Each row has two labels, one from each of two sets.
[  1   6   1 -13  -5   3   1 -10  -5   1  -1  -5   4  19  24 -19  14   0
  -4   4  -2  -1  -6 -23  -1  13  -6   5  -9 -37   3  14   0  -1   5  11
   6   1  -6  -7  -2   1   9   3  -1  -4  -1  10   9   3   0 -14   9  -7
  -2  -4 -10   6   2   2  10 -12  -5  11   1  -5 -14  11  -5  -1   2   9
   2   6  14   0  -5  -9 -20 -13   4   6  -8   4  19  -4   5 -17  15   9
  -1  -1  -3   3  -5   0  13  -1   1   6  15   3   1  -8   8  -3   5 -18
   1  -6  -8  -3 -22  10  -4 -17  -1  -4  10  -3   0  14  -7 -10   2  -3
   1   0 -32  -2 -14  -6  -7  -2  -3   2  14   7]
Nor/W
[ -2   4   7  10   4  -5  15 -19   7   2  -3   0   2   4 -18   1   4   5
  -7  -1  -5  -2   9  18   4   0   1   5  13   4   1  -1   6  -4   2 -11
   4   5 -17   7  -2  -4   5   5   5  -1   2   3   0   2 -23   5 -17  -8
   4  -1   4  -7   9   8  -5  13   2 -11   2  -2  -1   1   1   0  -6  10
   1   7  -3  -3  -5   7   9   5  -6   0  -5  -1 -10  -2   7  18  -2  -7
  10  -2   6  -3   7   6  -3   1  17  -2   1  -8  -4  -7 -19  10  -1   3
  -1  -2  -4   7  22  -8   8   5  -3  10   8   0   0   1   1 -13  -2  -2
  -4  -1 -32   6   8 -22   2  16  -7  13  10 -14]
sul/N
[  0   6   7   1   0  -5  27 -18   0   1  -1   2  -1   2 -18  -8  -4   7
  -3  -4 -10   1   3  14   8   1  -3   6  14  -3   4  -2   1  -5  -1 -10
  15  13 -17   4  -9  -3   2   4   6 -39   0  13   1   2 -25   5 -20 -20
   6  13   5  -6  11   7  -4   8   5  -5   8  -6  -1   0   8   2   3  12
  -3   9  -1   3  -9   4   5   5  -3   1  -1   2  -7 -11   1  23  10  -1
  11   1   0  -1   8  12   4   3  27   0   7   0  -3 -12 -20   9  -2   8
  -1  -2  -8   5   0  -9  14   4  -9  10  13  -4  -1   1   0   6   6   1
  -3  -1 -50  -2   5 -14  -2  15  -3  15   9 -20]
sul/N
[  0  -9   2   4  15   8   2  -3   4   5   0   8  -9   0  -6  12  -2  -9
   3  -4  -7  22   4  17   2   3   1   7  -6  -9   1   2   3  -8  -7  -4
   0   3  11  -9   6   3  30   1   1   1   4  -2   6   2   0  11  -8 -12
  15  19   5  -3  14  -1  -9  10   1 -21   7 -16   1  -5   1  -4  -4  18
   5  20   6  -4   6  -4  15   6  -9   2   1   9 -18  13   3  15 -14   3
 -13   3  -4  -1 -13   5   1  -7  -7 -16  -8  -7  -9   3  -6  10   7   2
  -5   2   3   3  22  -2   4   0 -16 -17 -14  34  -4   3   7  -7  -7   6
   0  -5   5   3  28 -23  -2   3   2   2   4  -2]
Nor/N
[ -8  18  11 -14  -4  -8  35 -23   4   1   3  -6   2  30  -9 -16   7   5
  -6  -2  -7 -18   0  10   7  17  -4   4  12 -24  -2   9  10  -5  -5  -5
  10  22 -39   5 -14 -11   5   4   1  -2  -4   7   1   7 -17  -2 -14 -16
 -12  -1   2  -3   8   8   3   4  -4   4   7   0   7   2   3  -1  -5  14
  -5  -8   7  16   1  10 -10  -1 -13   1  -6  -4   6 -11   2   5  22   4
  23  -6   7   6  10  12   7   8  34  -3  20  -1  -3 -17 -18   8  -9  -1
   2  -2  -4  11 -11   7   7   0  -8  27  16 -19   0   0  -2  -6   4  -1
  -6   6 -67  -8   2 -17  -4   9  -2  10  19 -14]
sul/F
[ -7   7  -3  -9  -3   0  14  -2   1  -2   6   1  -4   9   4  10   6   5
   5  -2   1   6  14  -1  -1   5  -9   7  -3 -20   7  14   7 -12  -5  10
  -1  10  -9  -3  -9 -10  23   6 -10  15   3   2   3  14  18  -4  -3  -4
   0 -16  -1 -27  -5   2   9   8 -13  -1   5  -7   4   1   1  -6 -14  15
   3  -9  19   4   7 -10  -8 -11   1   4   1   1  -3  10   2  -7   3  -3
   4   1   3  12 -11   4  11  -9 -14   1   2  -1   1   8  12  -2   1  -8
  -5   3   0 -13  27  11  -2  -9  11  13 -13  47  -2 -12  -4  -6   2   2
  -3  -2 -29   1  19 -11 -12 -17   2  -7  10  16]
Nor/W
[  3   4   9  -4  -4   7   4 -25 -13   2   3 -18  11  32  13 -27  22   5
  -8   5  -6 -12  -8 -23   2   8   5  -1  -1   5  -8  11   1  -7  15   1
  21 -20 -16   2   3  -6   3   1   8 -11  -2  12  -2   9 -30 -12   1   4
  -3 -16  -5  14   9   9   5 -19   1  14  -3   7 -19   7  -8   2 -12   9
  -7   9  -7  -3 -18   3 -14  -3  -3  -1  -5 -11  -4  -8   5 -12  12   7
  -2  -8   8  -2  20  13  13  20   8   5   9  -2   7 -20  -8   6   1 -12
   1  -2  -7   8 -40  -4  -5   0   4 -19  33 -22   3  12  -4  -6   5   9
   2  -2 -15   0 -37   6   4  11  -4   4  17  -5]
sul/F
[ -5  10   4 -13  -2  -5  21 -17  -7   2  -2  -2   2  37  -5 -15  11   2
  -7  -2  -6 -11   2   4  14  10  -7   6   6 -43   5   9   5  -5   2  -1
  20   9 -24   0  -9  -4   1   8   4 -12   0  -3   2  11 -20  -2 -15 -13
   2   1   3  -6  10   7   3   6  -2  -3   7  -4  -4   2   6  -3  -6  20
  -3   9  11  14  -9  -1 -13  -4  -6   5  -7  -1  18 -14   5   6  11  -4
   9   3 -14   2  11   8   9   4  26   5  10  -1  -1  -9 -14   5   8  -6
   6  -3 -12   0   1  -3   8  -3  -8  18  19 -19   1   1   3  -2   4   0
  -3  -1 -67  -1 -14 -12  -3  14  -3   8  23 -15]
sul/F
[  3   6   1   8  11   6   1 -10  -4   4  -7  -3   3  -2  -9   6   2  -4
  -4  -6  -8  11  -8   9   2   0   2  -3   1  -6  -3  -1   0  -3   8 -10
  17   4  -3   4  12   0 -17  -1   3 -12   0   1  -1  -5 -21  12 -15  -6
  20  19   4   1  12   4  -6   5  12 -11   4   0   0  -1   1   9  -2  10
  -4  19  -7 -10  -1   8   9   4 -14  -4  -3   1   0  -1   4  22 -14  -3
  -2  -1 -10  -4  13  11 -12   8   6   4  -8 -14 -10  -9 -18   9   7   3
   3  -2 -10  17   5 -13   9   9  -3 -19   0   6   0   5   6   7  -9  13
   1  -2   5  -1   4 -12   4   5   3  16   6 -10]
sul/N
[  2  -2  12  -1   5   2  13   1  -4   0  -1   1   1  -4  -6   1  -5 -10
  -7  -4 -15   1  -7  14  -7   3  -4   9   7 -16  -1  -1   3  -8  -6  -4
  -8  25  -2  -5   3   3  17   5   3  -5   1  24   5   1 -19   5  -5 -32
  10  19   4  -1  18  -8  -2   7   5 -15  -4  -7   7  -3   2   0   2  12
   3  14  -2   2   5  10  16   0  -5  -5  -1  10  -4   3   8  22   1  -9
   5   6  -2  -7 -15   4   8  -5  19  -7  19  -7  -8 -10 -18  13   3  -1
  -1  -3   4  22   0  -1   6  -6 -15  -4 -17  16   2  13   3   4   1  -5
   0  -8 -53   0  29 -29  -1  12  -3  10   1 -14]
Nor/N
[ -3   1  10 -13  -5   2  15 -13   8  -1   1   5  -3  19  10 -14  13   2
   2  -3  -5  12   5 -16  -3   6  -4  15   3 -25   2  17   0  -8   1   7
   8  -3 -13  -3 -15  -2  19   4  -1 -10   2  12   7   5 -11 -15  -7 -21
  -1 -10 -15   2   7   4   9   7  -1   3   6 -15 -21   5  -2  -3   4  16
   2  12  27   7 -20  -9 -14 -11  18   7  -2   7  15  -8   4   2  15  -7
   5  17  -5   3 -15  -1  15 -11   2   7  19   6   0  -9   9   2   4 -23
   3   0 -12 -11  14   9  -3 -12   9   3   9  -4  -2   2   1  -5   8  -4
   0  -4 -55  -4  -2 -15  -5  21 -11  -2  22   4]
Nor/F
[ -4   8   5   1   4   1  10 -16   0   5  -6  -7   5  11 -12  -7  11   6
  -7  -7  -8   4  -1   9   4   0   3   0   8 -17  -7   2   4  -3  11 -12
  19   6 -21   2  -3  -6  -9   4   4 -12   3   0  -7   4 -31   6 -18  -5
  12   8  -1  -5   6   4  -3  12   8  -5   7   4  -4   5   7   3  -1  17
  -4  14  -2   1  -1   9   1   5  -7   0  -2  -3   6  -7   0  16  -4  -4
   7  -6 -10  -1  21  10   0  12  11  -2  -1 -12  -2 -11 -15   8   2  -3
  -1  -2 -12  15  14  -8  13   7  10  -3   8 -12   0   7   3   8   0   5
  -1   1 -25  -2  -3 -16   0  14   1  14  19 -16]
sul/N
[ -1  -3   5 -11   1   6  14   1   2  -4   2   5  -5   8   9   2   3  -3
  -2  -4  -5   3   2   3  -4  11  -7   9   4 -13   5   8   1  -7  -7   9
  -7  11  -2  -3  -5  -3  21   5  -5   4   1   3   8   4   5  -8  -3 -16
  -3   1  -4  -4   7   0   8   6  -3   1   6 -10   0   0  -1  -2  -7   5
  -1   1  11   2   8  -1  -2  -5   2   2  -1   3   6  14  -1   4   2   2
  -3  -2   2   2 -19  -2   7 -17  -6  -5  15  -1   0  -3   4   2   4  -9
  -1   5  -3   4   7   7   0  -3   0   6 -16  17  -3   4  -2 -10  -1  -4
   0 -11 -43  -1  23 -24  -7   4  -3  -1   8   2]
Nor/W
[ -4  11   6  -7  -2  -2  12 -13  -5   0 -17  -9  11  17  -4 -13  14   5
  -8  -2   1 -10  -5  -1   7  10  -4   0   7 -14   1   8   6  -2  13  -3
  20   6 -27   7  -6 -11  -4   5   4  -8  -6   6   0   2 -23  -5 -12  -6
  -6  -2  -3   0   6   5   3   2  -1   9   7   5  -6   3   1   2  -6  13
   5   1   4   3  -8   6 -14   1  -2   0  -6  -1  13 -10   1   2  14   1
  10  -8   3  -2  16   9   9  12  22   3  14  -8   3 -17 -10   0  -3  -8
   5  -3 -13  13  -7  -2   3   1  18   5  17 -24   2   4   0  -2   2   4
   1  -1 -43   0 -18 -10  -1  12  -1   8  17 -11]
sul/W
[ -3   0  16 -12  -5  -3  22 -23   1  -3   1  -2   3  11  -2 -16   4   1
  -5  -4 -14  -2   1   4   0   5  -2   8   8  -6   3   1   0 -10  -7  -6
   6  12 -20  -2  -9  -2  19   3   6 -11   0  11  15   3 -21   2 -15 -28
   2   3  -7   4  10   3  -3   8   3  -3   3 -21  -6   4   2  -3   1  11
   1   9   9  10 -12   3  -5  -1   9   6  -3   2   2  -7   4  14  18  -3
  12   4   4  -4  -9   8   9  -8  27   0  27   6  -4  -9 -18   9  -3  -5
   0  -1  -4   7   2   6   6  -2  -2   9  12  -3  -1   4   3  -5   5 -13
  -6  -2 -67  -5   6 -21  -6  21  -6   8  17 -12]
sul/W
[ -1   7   2  -5   2  -6   7  -4   2   1  -2   1   1   7  -4  -4   6   2
  -4  -6  -4  -1   3  -1   4  -1  -4   4   6 -26  -3   1   2  -4  -2  -5
   7   7  -9   1  -3   0  -9   1   3 -11  -1   5  -4  -3 -18   0 -10 -15
   6  13  -3   3   1   0  -1   5   7  -4   3  -5   0   4   2   3   9  15
  -3   7   5   2 -11   5   1   0   4   0  17   3  19 -11   3  19   2  -5
   7   6 -13  -4   4  -4   7   3  15   6   2  -5  -5  -2  -5   3   1  -6
   0  -3 -10   8   8  -6   7   5  -1   4   5  -9   1   4   6   4   5   0
   0  -3 -29  -3  -4  -9  -2  18  -5   4   8 -12]
sul/N
[  0  10   2  -4   6  -3   9  -1  -4   3  -5   1   2  10  -7   0   1  12
  -6  -4   3  -1  -8  13   5  -7  -5   1   7 -30  -3  -1   4  -1  -2  -9
  19  15  -5   2   1   2 -16   2   4 -10  -2   4   2   0 -19   7  -7 -14
  11  21   7  -3   5   2  -5   7   5  -6   7   2   5  -1   5   2   5  11
   0   8  -1   0   1  12   6   5  -8   3  -5   7  16  -8   1  16  -5   1
   5  -1 -13  -4   8   4   3   4   6  -1  -1  -7  -7  -4 -14   3   4   3
  -1  -1 -10  13   4  -6  10  -3  -6  11   4  -9  -1   7   6   7   4  -1
  -1  -3 -24  -1   6  -7   0   4   3   8   5 -20]
sul/N
[ -6   6   6  -9  -5  -5  18 -13   1   2   0  -4   2  17  -1 -13   8   8
  -6  -3  -6  -6   1  -9  11   4  -1   4   7  -7  -2   9   0  -6   2  -3
   8   5 -23   3 -13  -8   9   3  12  -6  -5  -3  -1   6 -11  -4  -9  -6
  -9  -8  -2   1   3   4   4  -2   1  11   3  -1  -4   3   0  -1  -6  10
  -3  -1   5   4  -7  -2 -10  -4   3   4  -3  -3   0 -17   0   1  11   0
  11  -3   4   5   5  12   4   5  14   4   9   1   3  -8  -6   5  -4 -10
   7  -2  -6   0   4   3   2   3   0  14  12  -6  -4   0  -7  -5   7   0
  -2   0 -44   0  -5  -1  -7   0  -9   5  15  -4]
sul/F
[ -4   5   4  -1   0  -9  17 -12   2   1  -2   5  -3   6 -14  -5   3   4
  -2  -2  -8   5   6  10   4  -1  -3  12   8 -15  -3   2   9  -4   1 -13
   6  13 -13  -4  -8  -5   2   5   3  -6   0   6  -1   2 -19   4 -15 -16
   4   7   8  -5   8   4  -5  11   1 -10   5  -9   0   1   6   3  10  17
   2   5   2   5   0   5   6   4   2  -1  -1   2  -9 -13   1  17   7  -7
  10   1  -3   0   6   9   3 -32  19   2   3  -3  -3  -7 -15   7  -3   2
   1   1  -6  10  19   0  10   2  -4   4   4   4   5   0   2   8  -3  -1
  -1  -2 -35  -1   9  -7  -6   7  -2   8   9 -14]
sul/N
[-28   5   0  -5  -4   1   5  -8  -8   1   6  -4   0  24  24 -13  15  -6
  -4   3  -2   2  -6 -19  -5  14  -2   9   0 -46  -5  17   1 -13  -2  17
   7   6  -4  -3 -10  -3  25  -7  -4  -3   2  15  10   9   1 -15   7 -16
  -3  -6  -9   1   5   2  12 -13  -7   5   0 -19  -7   4  -2  -5  -3  12
   0   5  18   5   1  -5 -17 -16   9   8  -2   4  17  -2   3 -15  24   4
   1   0  -4   8 -17   3  21   0   7   3  20   6   2  -5   9   4   9 -20
   2  -3  -5  -6 -16  15  -7 -17  -2   2   5  11   0   2  -7 -16   5  -4
   1  -2 -53  -2  -6   0 -11  -8  -3  -9  17   6]
Nor/F
[  0  13   2   5   3  -3  12   4   3  -8  -2  10   8  21   3  -6   3   3
  -5  -1   0 -10  -5   1   9   7  -9  -2  11 -24   5   1  -7   8  -3   0
  22   0 -14  -6   2  -2 -25   4   6 -19   0  -9  -1  -1  -9  -5 -13 -13
   7  12  -4  -3  -3   8  -2   4   7   4   7  -8  -5   5   3   6   7   1
  -7  -1  18  -3 -15   7  -7  -1  -1   0  -6   4  43 -12   4   1   2  -3
   0   1 -16  -1  17  -5   1  -4  17   7  -3  -4  -5  -6  -4  -5   9  -8
   1  -4 -22   1   2  -7  10   0   3  15  19 -37   3   1   2   1   8  -1
  -3  -1 -26  -7 -11  -8   1  28  -3   7  16 -14]
sul/F
